Here is a tiny trained network, its code and every weight. The questions are about switching its units off for an input and a target symbol, where a switched-off unit gives its printed mean instead of its output.

import numpy as np


def w(rows, s, z=0):
    codes = np.array(rows[::2]) - 128.0
    scale = np.full(codes.shape[1], s)
    scale[-1] = z or s
    return codes * scale


def f(y):
    return y / 2 * (1 + np.tanh(0.7978845608 * (y + 0.044715 * y**3)))


def softmax(a):
    e = np.exp(a - a.max(-1, keepdims=True))
    return e / e.sum(-1, keepdims=True)


def log_softmax(a):
    a = a - a.max(-1, keepdims=True)
    return a - np.log(np.exp(a).sum(-1, keepdims=True))


def net(x, mask):
    ids = ['ΓΣΩαηξτ'.index(c) for c in x.split()]
    T = len(ids)
    res = E[ids] + P[:T]
    q, k, v = (res @ M[0].T for M in (Q, K, V))
    z = softmax(np.where(np.tri(T) > 0, q @ k.T / 3**0.5, -1e9)) @ v
    res = res + np.where(mask[0], z, O[0][:, -1]) @ O[0][:, :-1]
    y = f(res @ A[0][:, :-1].T + A[0][:, -1])
    res = res + np.where(mask[1:9], y, B[0][:, -1]) @ B[0][:, :-1]
    return log_softmax(res[-1] @ U[:, :-1].T + U[:, -1])


Q, K, V, O, A, B = {}, {}, {}, {}, {}, {}
E = w([
[134,122,29,153,229],'Γ',
[104,2,156,108,82],'Σ',
[117,166,122,13,142],'Ω',
[106,97,150,100,159],'α',
[203,114,132,179,135],'η',
[184,91,148,100,114],'ξ',
[106,147,161,169,153],'τ',
],0.02)
P = w([
[153,60,254,82,233],'0',
[155,50,203,110,181],'1',
[168,74,183,119,178],'2',
[179,96,164,121,170],'3',
[179,111,156,129,166],'4',
[187,124,145,146,159],'5',
[179,143,138,158,157],'6',
[182,162,128,171,151],'7',
[178,175,124,177,145],'8',
[177,181,116,194,146],'9',
[172,199,108,215,144],'10',
[178,191,90,228,139],'11',
[191,172,94,208,125],'12',
],0.0092)
Q[0] = w([
[32,204,52,155,2],'h0',
[57,162,60,107,94],'h0',
[156,146,193,158,45],'h0',
],0.0099)
K[0] = w([
[195,1,191,83,193],'h0',
[196,93,177,126,112],'h0',
[85,167,144,127,239],'h0',
],0.011)
V[0] = w([
[255,140,170,49,79],'h0',
[165,85,29,95,219],'h0',
[225,119,112,45,169],'h0',
],0.0082)
O[0] = w([
[141,1,66,194,63,146],'h0',
[189,132,6,90,199,254],'h0',
[176,136,161,58,88,242],'h0',
],0.0098,0.005)
A[0] = w([
[129,166,119,102,196,1],'n0',
[131,65,149,74,189,248],'n1',
[156,137,70,159,154,51],'n2',
[85,102,89,196,174,164],'n3',
[42,44,203,127,44,191],'n4',
[33,89,156,65,71,106],'n5',
[76,176,91,138,83,49],'n6',
[128,83,248,208,65,98],'n7',
],0.013,0.0055)
B[0] = w([
[76,85,121,142,119,172],'n0',
[146,170,96,144,127,254],'n1',
[108,123,157,76,113,196],'n2',
[129,155,127,98,130,157],'n3',
[129,216,140,180,93,165],'n4',
[118,95,1,147,185,139],'n5',
[125,185,115,116,108,122],'n6',
[62,51,162,86,90,190],'n7',
],0.013,0.012)
U = w([
[77,102,120,109,158,1],'Γ',
[57,114,181,98,133,201],'Σ',
[162,184,162,254,236,175],'Ω',
[86,5,129,117,140,185],'α',
[85,77,82,80,149,120],'η',
[165,193,188,56,23,116],'ξ',
[70,84,99,160,118,93],'τ',
],0.0086,0.0058)

Each question gives the input, a string of symbols that net reads in full, and the target symbol t.
The units are the heads (3 rows each of Q, K, V and O) and the neurons (one row each of A and B). Each row of codes is followed by its name. A weight is (code - 128) times the scale printed after its matrix; where a second scale follows, it is the last column's (O, A, B and U).
mask holds one flag per unit, heads first, then neurons. A switched-off unit (its flag False) gives its mean, the last column of its rows in O or B, instead of its output. The means were averaged over made-up inputs and are rounded, as every weight is.
A unit's drop is (log p(t) with every unit on - log p(t) with that unit switched off) / (log p(t) with every unit on - log p(t) with every unit switched off).
The circuit of an input: a set's keep is (log p(t) with only the set's units on - log p(t) with every unit switched off) / (log p(t) with every unit on - log p(t) with every unit switched off). Starting from all 9 units, units are removed one at a time, each time the one whose removal leaves the highest keep (on an exact tie, the one counted first), for as long as the keep stays at least 0.8.
units of the circuit, in order: the units of the circuit, biggest drop first
k most important neurons: the k neurons with the biggest drops, biggest first
drop when u is switched off: that unit's drop, to one decimal
input η η Σ η ξ τ τ τ τ ξ, target Σ: most important neuron -> [n7]
input Ω η ξ τ Ω ξ ξ η η α τ Σ, target τ: units of the circuit, in order -> [n4, n5, n7, h0]
input η τ η ξ τ η τ ξ τ η, target Σ: units of the circuit, in order -> [h0, n7]
input τ τ Γ η η τ α, target Ω: units of the circuit, in order -> [n7, n2]
input α ξ τ τ Σ ξ η, target α: units of the circuit, in order -> [h0, n7, n1]
input Σ η Ω τ τ Σ ξ τ Σ Ω α, target Ω: 3 most important neurons -> [n7, n2, n0]
input Γ Σ η Γ Γ ξ η ξ Γ Γ τ, target η: 3 most important neurons -> [n0, n2, n4]
input η ξ Ω η τ η Ω ξ η η Σ ξ, target α: units of the circuit, in order -> [h0, n4]
input τ ξ η Γ η α ξ η τ ξ, target Ω: units of the circuit, in order -> [n7, h0]
input η η ξ τ Σ τ τ, target Σ: 3 most important neurons -> [n7, n1, n5]
input η τ η Γ ξ Σ Ω η η η ξ Ω Σ, target ξ: 2 most important neurons -> [n4, n0]
input Ω Σ ξ Ω η Σ τ ξ η ξ η ξ, target α: 2 most important neurons -> [n4, n1]
input Ω τ τ τ ξ τ η η ξ ξ Γ τ Σ, target Ω: 2 most important neurons -> [n7, n2]
input Γ τ η, target Ω: units of the circuit, in order -> [n7]
input η τ τ Σ ξ τ η Γ Ω η Ω Ω η, target ξ: 4 most important neurons -> [n2, n0, n5, n7]
input Σ η η Ω η η τ τ τ ξ Σ η, target Σ: drop when n7 is switched off -> 0.4
input Σ η τ Γ Γ η ξ Γ η η Σ, target η: drop when n6 is switched off -> 0.0
input ξ η η η, target α: drop when n4 is switched off -> 0.3
